Rows, each with the tier of its hidden value:
0	12	-20	-9	10	1	-4	-26	-4	19	-15	-22	-6	14	6	-20	22	-10	12	4	0	6	-16	16	-6	-6	14	-17	-15	-13	-8	-25	-2	18	-7	-13	13	-7	1	-3	9	-6	-6 -> <34>
7	-6	22	-6	-17	19	7	30	-4	-8	16	6	3	-16	-3	35	-8	10	-23	0	-6	-14	15	-8	8	9	-12	10	-5	19	1	21	1	-15	9	15	-11	0	3	3	0	5	1 -> <36>
-2	11	0	1	-6	19	-13	24	-2	-4	7	6	-3	-17	-3	13	4	1	-10	3	2	-8	-16	-1	3	3	-3	7	-11	17	-3	5	2	-1	-1	-1	-7	2	4	14	-1	-4	-1 -> <38>
-25	27	-16	-1	-1	3	-41	25	-6	-24	-5	29	-8	-16	-8	-4	-6	-14	-2	-2	-9	-5	-36	-11	4	-9	-3	17	6	34	0	6	7	6	2	-17	-6	2	10	29	-5	-22	3 -> <36>
-42	26	-29	4	12	-18	-55	14	1	-19	-17	25	-8	-6	-6	-25	1	-21	4	2	0	3	-62	18	-1	-11	4	19	-5	18	20	7	7	7	-4	-22	-11	6	15	24	-2	-40	4 -> <33>
-16	31	-7	17	4	16	-47	16	-6	-11	-2	10	-7	-3	-10	-17	5	-8	12	-12	0	-6	-34	-3	0	-10	2	9	9	29	-16	-5	2	20	-4	-18	1	3	-3	28	-6	-6	-2 -> <33>
-3	8	8	-5	-16	17	-14	47	-5	-20	12	24	-1	-30	-6	31	-10	1	-23	5	0	-14	-17	-15	7	5	-10	19	-2	29	2	20	5	-15	5	2	-18	5	10	20	-4	-11	5 -> <36>
-7	-15	9	-11	-10	-3	11	31	4	-1	11	2	3	-11	9	32	1	2	-32	20	2	-9	-15	18	3	13	-7	7	-14	8	24	26	3	-28	7	16	-24	6	13	-17	-1	-14	7 -> <38>
-4	13	1	-2	-9	20	-11	32	-4	-12	8	14	-2	-22	-5	22	-1	2	-15	3	-1	-8	-12	-6	5	4	-6	12	-12	20	1	11	3	-6	3	1	-12	1	8	18	-1	-10	0 -> <33>
22	-12	4	-4	-1	12	19	-12	4	19	4	-20	1	3	6	11	10	9	-1	8	5	-2	14	1	-2	8	5	-14	-10	-12	-8	-12	-6	1	-4	9	7	-3	-7	-10	1	21	-6 -> <38>
22	-15	7	-17	-8	9	35	-1	0	11	7	-9	1	-4	7	29	1	10	-13	10	-8	-3	30	-7	2	11	-2	-9	-12	-12	0	-4	-3	-11	3	15	2	-5	0	-13	3	16	-4 -> <38>
4	8	-16	-15	3	6	4	-16	-5	13	-10	-12	-5	2	6	-4	12	-7	2	6	-3	3	-12	6	-2	-2	10	-13	-16	-7	-6	-18	-1	9	-5	-8	10	-6	4	-1	7	-3	-5 -> <38>
0	-7	-13	-16	9	-5	24	-29	-1	23	-10	-24	-1	14	9	-3	18	-1	5	8	-6	9	10	24	-4	2	9	-19	-27	-30	6	-16	-4	7	-2	4	8	-9	3	-15	12	0	-8 -> <34>
-9	18	-5	0	-9	18	-17	32	-7	-18	5	22	-5	-22	-8	15	-2	-1	-8	0	-4	-5	-16	-13	5	0	-5	13	-8	21	-2	7	4	1	2	-5	-8	1	9	26	-1	-12	-1 -> <36>
3	10	-17	-10	7	2	0	-22	-5	17	-13	-20	-5	9	5	-14	17	-8	9	4	-1	4	-12	13	-4	-4	13	-16	-12	-10	-10	-24	-2	15	-7	-11	14	-6	0	-3	7	-1	-6 -> <38>
-29	25	-30	6	14	-15	-45	2	1	-4	-17	5	-8	1	-2	-34	10	-20	15	5	7	6	-57	16	-6	-10	12	6	-5	7	6	-7	4	14	-9	-23	-3	4	8	15	-1	-28	2 -> <38>
7	-6	20	-16	-22	16	5	37	-7	-16	16	18	3	-27	-2	43	-16	5	-33	2	-8	-16	5	-12	10	8	-14	17	-3	26	4	23	4	-23	10	13	-12	1	9	6	1	-2	4 -> <36>
3	2	-17	-17	10	1	15	-33	-5	21	-15	-25	-3	15	8	-8	19	-4	6	3	-7	9	5	20	-4	-1	11	-20	-24	-24	-3	-24	-4	14	-4	-2	14	-10	1	-9	12	-1	-8 -> <34>
-28	29	-14	7	1	3	-50	26	-4	-21	-4	25	-7	-11	-8	-9	0	-15	3	-4	-4	-6	-52	-3	2	-9	-3	24	8	35	0	7	6	8	-1	-18	-9	6	8	27	-7	-22	4 -> <36>
-29	5	-26	-12	16	-24	-6	-22	3	21	-20	-27	-3	20	13	-18	29	-16	-1	20	3	10	-42	56	-8	0	13	-14	-32	-22	25	-5	1	1	-5	-5	-8	0	14	-22	11	-34	1 -> <34>
4	11	0	-1	-8	22	-8	22	-4	-5	7	8	-3	-18	-6	18	2	4	-11	0	-3	-7	-6	-8	4	3	-4	7	-11	16	-5	5	1	-1	1	1	-5	0	3	17	0	-1	-3 -> <38>
6	-4	-9	-13	6	-3	19	-23	0	22	-8	-23	-1	10	7	1	17	0	2	9	0	6	5	19	-4	4	9	-16	-22	-21	1	-15	-4	6	-3	3	8	-7	0	-12	8	5	-7 -> <34>
-28	4	-30	-17	17	-22	3	-24	1	21	-22	-26	-4	20	13	-18	28	-15	1	18	-2	13	-33	53	-8	0	12	-14	-36	-27	26	-7	1	3	-3	-4	-7	-3	15	-20	13	-34	0 -> <34>
19	20	5	-2	-12	42	1	13	-12	-11	8	14	-4	-24	-14	20	-5	10	-1	-17	-13	-4	26	-39	9	-1	-6	4	-6	17	-25	-9	-1	15	2	0	11	-9	-3	35	2	17	-10 -> <33>
8	11	9	-7	-17	27	-6	37	-9	-18	13	25	-1	-30	-8	30	-11	5	-19	-3	-7	-12	4	-27	9	4	-11	14	-3	25	-8	11	3	-8	5	2	-6	1	6	24	-2	1	0 -> <36>
22	-22	11	-14	-7	7	40	-2	2	14	9	-16	3	2	10	27	5	12	-11	13	-4	-3	32	-1	0	12	-2	-14	-9	-14	0	-2	-4	-14	3	18	0	-4	-1	-20	3	21	-3 -> <38>
20	-2	17	-20	-21	27	19	23	-12	-14	13	18	1	-27	-6	40	-16	10	-26	-8	-19	-10	37	-29	13	6	-15	10	-8	16	-7	11	1	-11	10	13	1	-7	6	15	5	9	-3 -> <36>
-3	10	-1	-2	-8	20	-8	26	-4	-9	6	12	-2	-29	-5	18	2	1	-12	2	-1	-7	-10	-4	4	4	-4	9	-11	17	-1	8	2	-3	2	1	-9	0	6	15	0	-6	-1 -> <33>
1	0	-7	-15	-2	3	8	6	2	7	0	-4	-2	-9	6	14	8	-3	-12	17	1	-2	-14	8	0	8	4	-4	-19	-2	9	-2	1	-9	-2	2	-5	0	9	-5	2	-7	0 -> <38>

New part:
-14	10	-8	-5	2	9	-21	-9	12	-2	6	-4	5	11	3	-5	8	-6	10	-4	13	0	6	-7	14	15	-12	16	1	-12	-5	-6	2	3	-11	2	2	-2	-26	4	-7	-2	-30	-17	-4	-13	-19	10	2	6	-5	-15	1	-6	-8	-23	-8	20	-5	-4	5	1	-42	1	19	0	15	5	-2	1	-3	8	-7	-4	-17	7	-12	2	13	-21	-5	-14	-1	-1	11	42	13	-1	-13	-10	-28	0	-5	10	-21	-5	4 -> D
-6	-2	-4	11	5	6	12	4	-13	-32	25	4	-23	-14	-2	-12	-28	-13	-7	-3	0	3	-4	0	33	-2	12	-18	-20	-2	-10	-18	-8	-16	-6	-5	3	11	-18	-3	7	-18	2	21	-7	1	12	9	-5	4	5	0	17	-1	-4	-9	5	-1	-5	-24	-2	-7	63	-13	-5	0	-1	16	15	11	0	13	-11	5	-28	-1	3	-12	-4	-2	-12	6	15	-16	5	9	2	2	-10	7	-27	-7	-5	7	-9	-18	5 -> G
-4	-1	-1	2	-15	11	4	17	0	7	-4	15	1	-8	14	-48	-2	2	11	1	-9	-5	-10	-7	-23	-3	-9	6	-4	4	10	1	9	-1	-11	-8	12	36	-11	16	-3	2	-21	-5	1	11	3	-6	-2	16	13	2	7	0	-2	-13	-25	-9	1	14	6	-21	-53	10	-9	2	6	4	9	13	-23	-38	-5	11	-5	-10	-11	9	-7	-31	10	-3	0	-31	12	8	9	1	10	-20	8	5	-15	3	11	1	-19 -> H
24	3	7	14	-8	0	12	17	2	2	-7	13	1	-3	-7	13	-10	-1	-8	-4	-6	-1	19	0	-6	-1	8	-6	-1	2	4	-12	5	-1	5	-9	-20	46	11	-9	15	-4	-5	-3	0	1	12	-11	-5	17	-23	4	-4	10	-12	-19	3	8	-20	-12	-4	10	15	7	-3	-11	14	-2	7	24	-11	18	-17	7	-33	-18	4	-16	-12	-19	-6	2	-14	30	17	-11	1	-2	0	-16	-7	-12	8	0	-6	13	18 -> W
-13	-6	30	8	8	-5	17	36	-7	-14	11	-12	6	6	-1	51	-20	6	-8	-3	-15	9	8	-10	-5	-7	10	11	-15	-2	21	29	-1	-2	2	5	6	-2	-5	-10	0	-1	2	-2	6	13	-4	7	-13	0	-1	8	9	22	-18	25	9	10	1	18	-1	-59	-15	39	-6	1	-3	0	-9	-4	2	43	-7	3	8	9	4	4	1	-9	-4	-8	-18	-12	2	-12	-8	4	-6	-3	8	9	8	-7	-12	5	8 -> W
-15	5	8	-5	-4	-7	6	11	1	-4	15	3	7	10	2	-11	23	1	-10	1	20	-7	-11	-30	-8	-11	-24	-14	19	11	13	-17	0	1	-6	-6	2	-4	20	-10	11	-8	7	4	-9	-2	10	6	1	-7	35	14	15	-12	-15	-12	17	-2	10	-3	-1	23	-6	27	-4	6	18	-9	-8	5	-5	-20	-13	-9	16	-10	-15	-9	-9	-11	-9	-32	-21	-11	7	33	6	3	-20	0	-23	-11	-11	-11	-16	11	-11 -> W
-31	0	-3	3	-12	7	3	-11	-11	-3	13	13	-27	-3	38	10	14	0	-11	3	-7	4	12	15	4	-13	-7	3	16	4	-3	2	-9	-16	-12	-13	0	23	17	10	-13	-25	-6	-29	13	2	25	6	-19	-9	4	2	0	-6	0	9	-5	-2	2	16	6	-7	51	29	-14	1	11	13	8	-6	-23	7	11	5	25	-16	-2	14	-5	7	3	28	43	-9	-5	-2	16	3	1	2	-25	3	-1	-3	-13	2	0 -> D
-7	-17	21	-9	-4	-9	-15	-19	-10	-1	10	11	-15	5	-4	5	-28	10	-10	8	-8	-8	14	-29	-9	-13	-1	22	-21	-4	1	-18	-4	-14	-3	-1	-7	0	8	-3	4	-11	25	26	-2	2	-13	-24	23	-2	-9	11	-6	2	-4	-14	-6	7	0	-24	7	-3	37	4	-2	6	3	-9	14	1	-3	-21	5	5	12	-2	22	-4	0	1	18	-14	-22	12	-5	12	-1	-8	-8	-4	4	3	-8	12	-2	2	-14 -> D
2	-10	13	-10	-21	6	-13	16	-1	-6	4	-4	-13	-11	21	-47	2	-4	12	10	-1	-12	-23	-27	2	-9	11	-2	-7	-6	2	12	11	-15	-15	11	16	-10	-20	1	-6	-25	-6	14	2	-1	8	-8	1	2	6	8	12	-8	3	10	13	-2	-2	20	5	2	-33	3	-6	1	2	1	14	7	17	-49	-4	7	2	-24	-10	4	7	2	-2	-35	6	-29	3	19	2	3	-2	-6	-1	-3	-5	1	-15	-6	6 -> G
25	1	17	-19	8	11	-6	22	-5	19	0	9	-12	-12	-18	-25	-16	6	-1	6	-10	-8	4	10	6	11	-20	-9	7	-7	1	-1	-2	11	0	-4	-4	7	5	-21	-12	-10	-3	-14	22	-6	4	8	2	-4	16	-5	-18	-6	12	3	6	-3	4	15	-3	-38	13	-30	-9	-8	4	10	-2	13	-19	-14	17	-8	27	4	0	-5	4	10	-4	-21	-17	7	4	25	7	9	-42	-2	-56	8	9	-7	26	5	4 -> G
6	8	7	-16	-19	1	-24	2	-21	10	13	27	-27	3	16	-63	1	1	-13	-4	-3	11	22	17	12	-5	13	-9	6	16	-2	13	-5	-5	6	-4	-4	-9	-11	1	-11	19	-15	17	-4	11	6	-3	-15	13	24	-9	7	-8	5	1	-2	-1	-16	2	8	57	-19	-21	1	15	2	14	15	10	-4	7	13	-2	6	-13	0	17	-1	-22	4	0	30	-1	1	25	-10	8	-18	4	-11	-7	12	-3	0	-2	1 -> D
16	0	-8	18	-56	-7	-27	-16	-6	-2	-15	10	-18	3	-15	12	-1	5	0	12	29	6	-21	-32	-3	-23	6	4	13	1	4	11	-2	-13	-4	-6	-10	-4	8	11	18	-39	10	-8	8	10	14	12	11	22	-20	1	10	-14	-2	5	-32	4	9	-16	9	27	36	-31	12	6	-14	-10	-14	4	-12	13	-6	7	-17	-25	7	-5	22	-2	-9	-5	-22	1	6	-1	6	14	26	9	-44	9	12	-10	-21	-5	4 -> W
-11	-22	5	-2	8	6	-24	-14	3	-3	-2	7	14	9	-17	9	-2	7	2	16	4	0	-22	9	-13	10	3	-5	-1	-12	-3	19	-2	10	1	-15	-1	-16	21	12	-8	12	-6	-14	-9	-6	19	-15	8	-26	-7	-2	-31	9	11	9	6	-10	-4	-15	1	-44	13	-8	8	0	-1	-6	-2	10	-28	4	9	0	12	21	14	2	7	17	3	-3	-7	23	-7	-13	6	20	-18	13	16	-5	-9	-8	-3	0	-1 -> H
-17	-19	-3	8	28	-8	10	9	11	-14	7	-8	0	5	-7	8	-16	1	3	-3	-21	-15	-9	31	27	10	0	-8	14	-4	-4	-3	-8	3	-1	10	-2	16	-36	26	-2	-9	-33	-14	13	-8	-34	-6	-13	-4	9	12	16	5	10	-15	26	5	-6	9	0	-37	-10	-16	2	-6	-3	4	-11	-6	12	1	-3	1	5	24	3	7	-6	18	5	0	23	3	-6	-27	-6	5	-4	-6	14	2	7	10	4	-4	3 -> W
-13	12	7	19	-1	-7	5	8	23	-14	-21	-13	3	-10	-13	55	-15	0	11	7	0	3	13	-6	-16	-9	-14	-23	4	2	3	7	-3	-1	-5	2	5	-9	-5	4	2	-6	6	-5	-9	-11	-5	10	-13	-34	5	-1	21	11	-10	27	-13	8	4	8	-4	-40	0	47	-15	-4	16	-21	0	-18	-7	-43	-11	-8	-12	7	3	-9	6	3	-11	24	-3	3	-3	29	2	0	14	-5	-9	8	-19	-12	-13	6	12 -> H
